Here is a tiny trained network, its code and every weight. The questions are about switching its units off for an input and a target symbol, where a switched-off unit gives its printed mean instead of its output.

import numpy as np


def w(rows, s, z=0):
    codes = np.array(rows[::2]) - 128.0
    scale = np.full(codes.shape[1], s)
    scale[-1] = z or s
    return codes * scale


def norm(h):
    return h / np.sqrt((h * h).mean(-1, keepdims=True) + 1e-5)


def f(y):
    return np.maximum(y, 0)


def softmax(a):
    e = np.exp(a - a.max(-1, keepdims=True))
    return e / e.sum(-1, keepdims=True)


def log_softmax(a):
    a = a - a.max(-1, keepdims=True)
    return a - np.log(np.exp(a).sum(-1, keepdims=True))


def net(x, mask):
    ids = ['ΓΞΠΩβδζθμτφψ'.index(c) for c in x.split()]
    T = len(ids)
    res = E[ids] + P[:T]
    r = norm(res)
    for j in range(2):
        rows = slice(4 * j, 4 * j + 4)
        q, k, v = (r @ M[0][rows].T for M in (Q, K, V))
        z = softmax(np.where(np.tri(T) > 0, q @ k.T / 4**0.5, -1e9)) @ v
        o = O[0][rows]
        res = res + np.where(mask[j], z, o[:, -1]) @ o[:, :-1]
    y = f(norm(res) @ A[0][:, :-1].T + A[0][:, -1])
    res = res + np.where(mask[2:6], y, B[0][:, -1]) @ B[0][:, :-1]
    return log_softmax(norm(res)[-1] @ U[:, :-1].T + U[:, -1])


Q, K, V, O, A, B = {}, {}, {}, {}, {}, {}
E = w([
[82,126,185,2],'Γ',
[100,128,174,45],'Ξ',
[136,122,126,162],'Π',
[188,131,139,200],'Ω',
[159,160,127,132],'β',
[141,155,170,83],'δ',
[136,48,190,98],'ζ',
[103,31,141,252],'θ',
[120,184,110,131],'μ',
[76,122,252,94],'τ',
[140,108,151,125],'φ',
[165,104,113,45],'ψ',
],0.0093)
P = w([
[189,176,97,233],'0',
[198,177,92,254],'1',
[216,186,102,254],'2',
[201,186,112,222],'3',
[204,181,121,207],'4',
[207,190,133,214],'5',
[214,180,138,194],'6',
[226,196,145,167],'7',
],0.003)
Q[0] = w([
[125,197,79,91],'h0',
[242,199,128,105],'h0',
[2,61,8,127],'h0',
[208,166,120,108],'h0',
[97,79,161,93],'h1',
[84,144,137,163],'h1',
[56,118,17,109],'h1',
[104,223,131,155],'h1',
],0.0071)
K[0] = w([
[109,127,144,72],'h0',
[181,79,179,114],'h0',
[1,185,103,161],'h0',
[123,41,219,127],'h0',
[150,107,142,116],'h1',
[67,112,103,189],'h1',
[144,68,182,225],'h1',
[149,122,87,158],'h1',
],0.0077)
V[0] = w([
[194,150,65,82],'h0',
[59,89,139,17],'h0',
[205,169,151,97],'h0',
[71,254,10,85],'h0',
[208,84,86,51],'h1',
[105,79,250,103],'h1',
[51,228,140,174],'h1',
[230,131,105,95],'h1',
],0.0075)
O[0] = w([
[140,98,45,125,143],'h0',
[168,63,138,165,100],'h0',
[116,130,79,158,218],'h0',
[254,152,97,114,2],'h0',
[47,87,28,167,160],'h1',
[90,191,122,134,173],'h1',
[173,142,189,55,124],'h1',
[95,75,74,108,193],'h1',
],0.0076,0.0054)
A[0] = w([
[76,151,82,149,108],'n0',
[85,163,45,132,40],'n1',
[146,172,119,34,170],'n2',
[58,115,137,254,252],'n3',
],0.0054,0.0011)
B[0] = w([
[16,221,111,174,195],'n0',
[137,122,102,200,183],'n1',
[172,156,73,189,176],'n2',
[99,141,191,1,255],'n3',
],0.0046,0.0047)
U = w([
[149,1,180,75,165],'Γ',
[122,97,156,97,70],'Ξ',
[144,169,149,111,68],'Π',
[79,136,145,174,108],'Ω',
[160,131,72,106,90],'β',
[117,186,33,160,94],'δ',
[99,93,144,134,54],'ζ',
[118,110,180,154,84],'θ',
[222,160,124,107,254],'μ',
[140,156,216,135,122],'τ',
[63,162,133,129,103],'φ',
[117,44,5,181,163],'ψ',
],0.0082,0.006)

Each question gives the input, a string of symbols that net reads in full, and the target symbol t.
The units are the heads (4 rows each of Q, K, V and O) and the neurons (one row each of A and B). Each row of codes is followed by its name. A weight is (code - 128) times the scale printed after its matrix; where a second scale follows, it is the last column's (O, A, B and U).
mask holds one flag per unit, heads first, then neurons. A switched-off unit (its flag False) gives its mean, the last column of its rows in O or B, instead of its output. The means were averaged over made-up inputs and are rounded, as every weight is.
A unit's drop is (log p(t) with every unit on - log p(t) with that unit switched off) / (log p(t) with every unit on - log p(t) with every unit switched off).
The circuit of an input: a set's keep is (log p(t) with only the set's units on - log p(t) with every unit switched off) / (log p(t) with every unit on - log p(t) with every unit switched off). Starting from all 6 units, units are removed one at a time, each time the one whose removal leaves the highest keep (on an exact tie, the one counted first), for as long as the keep stays at least 0.8.
circuit, biggest first: the units of the circuit, biggest drop first
k most important neurons: the k neurons with the biggest drops, biggest first
heads that matter: for each layer, one digit per head in row order, 1 if its drop is at least 0.15 and else 0, layers parted by /
drop when u is switched off: that unit's drop, to one decimal
input Ω Ξ ψ μ Γ, target ψ: circuit, biggest first -> h0; n3; h1
input μ θ μ Ω, target μ: heads that matter -> 01
input μ Γ δ, target μ: circuit, biggest first -> h1; h0
input Γ Γ ψ Γ, target ψ: circuit, biggest first -> h0; h1
input δ μ τ Γ μ β, target μ: circuit, biggest first -> h1; h0
input μ Γ μ Γ δ φ ψ, target ψ: circuit, biggest first -> h0; n3
input φ ψ Γ δ, target ψ: circuit, biggest first -> h1
input Γ θ β Γ ψ, target ψ: circuit, biggest first -> h0; h1
input Γ Γ φ Γ ψ δ ψ Ξ, target ψ: heads that matter -> 10
input μ Π μ μ μ μ Ω, target μ: heads that matter -> 11
input μ μ Γ, target μ: heads that matter -> 10
input β Π Γ μ β Ξ, target μ: circuit, biggest first -> h0; h1; n2
input φ ψ β δ, target ψ: heads that matter -> 01
input Ξ Ξ μ Ξ Π, target μ: heads that matter -> 11
input Γ Γ Γ, target Γ: most important neuron -> n0
input Ξ θ Γ μ μ μ Γ, target μ: 2 most important neurons -> n2; n3
input Ξ δ μ δ Ξ Ξ, target δ: 2 most important neurons -> n3; n2
input Ξ δ μ μ, target μ: drop when n1 is switched off -> 0.0
input Γ Γ Γ Γ, target Γ: drop when n0 is switched off -> 1.3
input μ Γ ψ β, target ψ: drop when h0 is switched off -> 0.7
input Γ δ Ω Π μ, target μ: most important neuron -> n0
